Below are the code and all the weights of a small trained network. Each question names an input and a class and asks about switching units off, where a switched-off unit gives its printed mean instead of its output.

import numpy as np


def w(rows, s, z=0):
    codes = np.array(rows[::2]) - 128.0
    scale = np.full(codes.shape[1], s)
    scale[-1] = z or s
    return codes * scale


def f(y):
    return y / 2 * (1 + np.tanh(0.7978845608 * (y + 0.044715 * y**3)))


def log_softmax(a):
    a = a - a.max(-1, keepdims=True)
    return a - np.log(np.exp(a).sum(-1, keepdims=True))


def net(x, mask):
    res = np.array(x, float).reshape(1, 5) / 4 @ E
    y = f(res @ A[0][:, :-1].T + A[0][:, -1])
    res = res + np.where(mask, y, B[0][:, -1]) @ B[0][:, :-1]
    return log_softmax(res[-1] @ U[:, :-1].T + U[:, -1])


A, B = {}, {}
E = w([
[166,170,18,96,73,121,86,152,154],'x0',
[110,186,136,166,118,130,44,134,19],'x1',
[190,161,146,203,66,203,155,94,153],'x2',
[142,9,102,188,122,133,95,203,138],'x3',
[99,101,109,139,127,124,101,74,147],'x4',
],0.011)
A[0] = w([
[162,97,124,37,170,153,200,104,197,116],'N0',
[127,193,103,180,173,133,70,114,34,193],'N1',
[157,137,44,110,66,53,165,157,228,16],'N2',
[107,92,148,90,125,152,193,133,201,8],'N3',
[74,104,230,180,212,129,203,114,131,91],'N4',
[172,140,136,183,86,189,143,81,154,125],'N5',
[108,100,121,78,184,49,138,132,111,80],'N6',
[96,224,160,33,118,117,185,55,121,112],'N7',
[38,120,50,64,221,18,112,190,92,100],'N8',
[132,129,127,177,31,195,186,114,120,100],'N9',
[161,167,84,119,114,101,109,110,71,169],'N10',
[131,39,128,161,137,94,73,175,156,44],'N11',
[136,56,124,172,85,137,125,217,126,159],'N12',
[73,115,70,49,195,79,166,123,110,100],'N13',
[145,167,1,80,123,172,99,155,146,96],'N14',
],0.0097,0.0014)
B[0] = w([
[124,57,77,82,141,104,7,167,24,199],'N0',
[113,51,78,99,131,47,55,148,63,204],'N1',
[68,88,138,109,79,73,89,173,134,199],'N2',
[112,161,25,103,87,111,73,166,57,179],'N3',
[2,193,175,139,59,113,133,155,140,227],'N4',
[214,205,89,165,146,43,188,125,137,184],'N5',
[143,205,131,140,162,107,220,152,130,191],'N6',
[164,88,189,13,191,231,109,46,148,225],'N7',
[171,165,123,182,140,47,169,93,147,249],'N8',
[181,166,57,185,148,92,176,130,114,182],'N9',
[67,87,140,133,157,172,85,148,128,172],'N10',
[149,99,109,96,167,231,184,139,158,185],'N11',
[139,85,147,53,182,221,89,46,204,191],'N12',
[144,202,90,147,184,131,162,98,119,204],'N13',
[34,175,193,203,60,180,147,128,215,204],'N14',
],0.0086,0.015)
U = w([
[217,211,58,174,184,78,198,145,142,109],'0',
[166,80,140,80,212,225,128,103,167,250],'1',
[96,73,57,130,140,89,61,193,26,38],'2',
[6,183,163,170,59,149,142,171,153,92],'3',
],0.011,0.0014)

Each question gives the input, the list of numbers given to net, and the class t.
The units are the neurons (one row each of A and B). Each row of codes is followed by its name. A weight is (code - 128) times the scale printed after its matrix; where a second scale follows, it is the last column's (A, B and U).
mask holds one flag per neuron, in row order. A switched-off neuron (its flag False) gives its mean, the last column of its row in B, instead of its output. The means were averaged over made-up inputs and are rounded, as every weight is.
A unit's drop is (log p(t) with every unit on - log p(t) with that unit switched off) / (log p(t) with every unit on - log p(t) with every unit switched off).
most important unit: the unit with the biggest drop
top k neurons: the k neurons with the biggest drops, biggest first
drop of u: that unit's drop, to one decimal
input [-7,0,8,1,-2], class 0: most important unit	N5
input [4,-7,-2,-6,6], class 2: top 2 neurons	[N0 N2]
input [5,-2,3,-4,6], class 3: top 4 neurons	[N14 N12 N2 N11]
input [-6,2,-7,-8,0], class 1: top 2 neurons	[N7 N5]
input [-7,-2,-8,-4,2], class 0: top 3 neurons	[N8 N13 N6]
input [-7,-7,-1,-1,-4], class 2: top 3 neurons	[N0 N3 N14]
input [-4,1,8,8,1], class 0: top 2 neurons	[N5 N9]
input [-5,-8,-7,1,-4], class 2: top 4 neurons	[N0 N3 N5 N4]
input [7,4,5,-3,2], class 3: top 4 neurons	[N14 N8 N10 N0]
input [7,-7,6,7,-4], class 1: top 3 neurons	[N12 N4 N11]
input [0,1,-5,6,-6], class 1: top 2 neurons	[N12 N11]
input [-2,-6,-7,-7,8], class 0: top 4 neurons	[N8 N13 N6 N12]
input [6,4,-5,-1,3], class 3: drop of N4	-0.1
input [-5,1,1,8,1], class 1: most important unit	N12
input [7,4,2,-2,-1], class 3: drop of N14	2.4
input [7,-4,2,5,7], class 3: drop of N2	0.9
